Below are the code and all the weights of a small trained network. Each question names an input and a class and asks about switching units off, where a switched-off unit gives its printed mean instead of its output.

import numpy as np


def w(rows, s, z=0):
    codes = np.array(rows[::2]) - 128.0
    scale = np.full(codes.shape[1], s)
    scale[-1] = z or s
    return codes * scale


def f(y):
    return np.maximum(y, 0)


def log_softmax(a):
    a = a - a.max(-1, keepdims=True)
    return a - np.log(np.exp(a).sum(-1, keepdims=True))


def net(x, mask):
    res = np.array(x, float).reshape(1, 2) / 4 @ E
    y = f(res @ A[0][:, :-1].T + A[0][:, -1])
    res = res + np.where(mask, y, B[0][:, -1]) @ B[0][:, :-1]
    return log_softmax(res[-1] @ U[:, :-1].T + U[:, -1])


A, B = {}, {}
E = w([
[96,131,6,53,180,109,129,229,128,148,149],'x0',
[18,117,254,10,108,176,129,142,118,129,81],'x1',
],0.0089)
A[0] = w([
[174,124,90,170,114,134,117,105,120,127,161,64],'neuron 0',
[164,143,62,245,147,126,124,110,128,117,124,114],'neuron 1',
[95,110,210,236,130,119,110,86,122,142,161,90],'neuron 2',
[130,161,58,186,113,114,114,98,146,157,109,81],'neuron 3',
[135,127,114,170,142,109,135,134,132,132,150,61],'neuron 4',
[120,141,20,61,128,157,108,152,108,145,145,76],'neuron 5',
[117,128,146,103,120,130,129,132,111,130,129,227],'neuron 6',
[131,134,120,151,133,121,120,116,131,152,133,246],'neuron 7',
[140,152,184,166,123,115,142,97,139,127,124,107],'neuron 8',
[152,126,154,205,85,118,118,63,114,115,84,116],'neuron 9',
[146,122,76,168,140,136,124,116,126,115,107,52],'neuron 10',
[71,132,217,6,120,134,132,134,153,118,118,44],'neuron 11',
[118,141,62,77,135,121,127,160,136,121,113,119],'neuron 12',
[144,96,93,165,110,107,148,131,139,109,130,132],'neuron 13',
[151,116,117,157,110,126,145,147,116,133,139,77],'neuron 14',
[175,121,209,197,132,139,141,93,141,108,131,104],'neuron 15',
[98,111,18,66,131,97,140,200,141,122,114,84],'neuron 16',
[157,126,100,163,126,140,118,118,117,148,139,155],'neuron 17',
[154,143,167,173,106,146,123,83,134,140,111,66],'neuron 18',
],0.016,0.014)
B[0] = w([
[104,101,148,117,108,108,141,129,117,170,118,180],'neuron 0',
[103,106,142,127,95,94,154,149,120,139,93,250],'neuron 1',
[145,135,152,120,161,121,106,126,118,145,164,202],'neuron 2',
[113,127,151,126,108,125,114,142,111,162,97,187],'neuron 3',
[130,127,156,122,122,117,132,149,122,171,110,150],'neuron 4',
[158,122,137,121,169,131,122,137,136,165,174,193],'neuron 5',
[85,145,81,126,101,117,123,97,127,25,140,196],'neuron 6',
[91,154,69,119,106,160,115,93,150,2,125,221],'neuron 7',
[147,147,107,126,155,120,121,119,115,160,138,178],'neuron 8',
[161,149,128,135,152,149,105,130,134,146,154,214],'neuron 9',
[128,102,139,132,118,120,134,143,116,182,114,158],'neuron 10',
[101,94,158,127,91,92,138,157,105,204,82,219],'neuron 11',
[147,147,144,136,150,138,108,94,121,128,136,183],'neuron 12',
[86,120,130,127,108,130,118,142,123,136,128,182],'neuron 13',
[146,132,137,129,128,119,144,139,126,154,104,143],'neuron 14',
[151,128,134,139,174,151,139,100,125,149,147,209],'neuron 15',
[171,151,149,143,170,148,114,102,118,168,158,215],'neuron 16',
[117,120,122,114,114,115,135,126,124,107,110,191],'neuron 17',
[155,131,152,127,145,134,113,130,130,167,151,172],'neuron 18',
],0.036,0.019)
U = w([
[164,171,151,146,216,139,66,92,126,185,202,93],'0',
[55,75,163,120,35,66,118,148,110,202,5,69],'1',
[82,178,44,140,81,151,97,93,164,1,131,255],'2',
[151,122,75,168,96,161,124,176,204,156,87,75],'3',
[176,120,148,151,129,148,165,169,178,144,101,95],'4',
],0.0094,0.0068)

Each question gives the input, the list of numbers given to net, and the class t.
The units are the neurons (one row each of A and B). Each row of codes is followed by its name. A weight is (code - 128) times the scale printed after its matrix; where a second scale follows, it is the last column's (A, B and U).
mask holds one flag per neuron, in row order. A switched-off neuron (its flag False) gives its mean, the last column of its row in B, instead of its output. The means were averaged over made-up inputs and are rounded, as every weight is.
A unit's drop is (log p(t) with every unit on - log p(t) with that unit switched off) / (log p(t) with every unit on - log p(t) with every unit switched off).
unit that matters most: the unit with the biggest drop
k most important neurons: the k neurons with the biggest drops, biggest first
drop when u is switched off: that unit's drop, to one decimal
input [-6,6], class 0: unit that matters most => neuron 1
input [-6,-7], class 1: 4 most important neurons => (neuron 1; neuron 16; neuron 0; neuron 3)
input [-8,8], class 0: 3 most important neurons => (neuron 1; neuron 2; neuron 15)
input [-7,-8], class 1: 4 most important neurons => (neuron 1; neuron 0; neuron 16; neuron 3)
input [-3,-3], class 2: 2 most important neurons => (neuron 11; neuron 16)
input [3,4], class 1: 4 most important neurons => (neuron 11; neuron 7; neuron 9; neuron 15)
input [8,8], class 0: 2 most important neurons => (neuron 16; neuron 5)
input [0,3], class 2: 2 most important neurons => (neuron 1; neuron 6)
input [-2,-4], class 1: 2 most important neurons => (neuron 1; neuron 6)
input [3,-3], class 2: drop when neuron 9 is switched off => 0.1
input [0,0], class 2: drop when neuron 1 is switched off => 0.0
input [2,3], class 2: drop when neuron 1 is switched off => 0.4
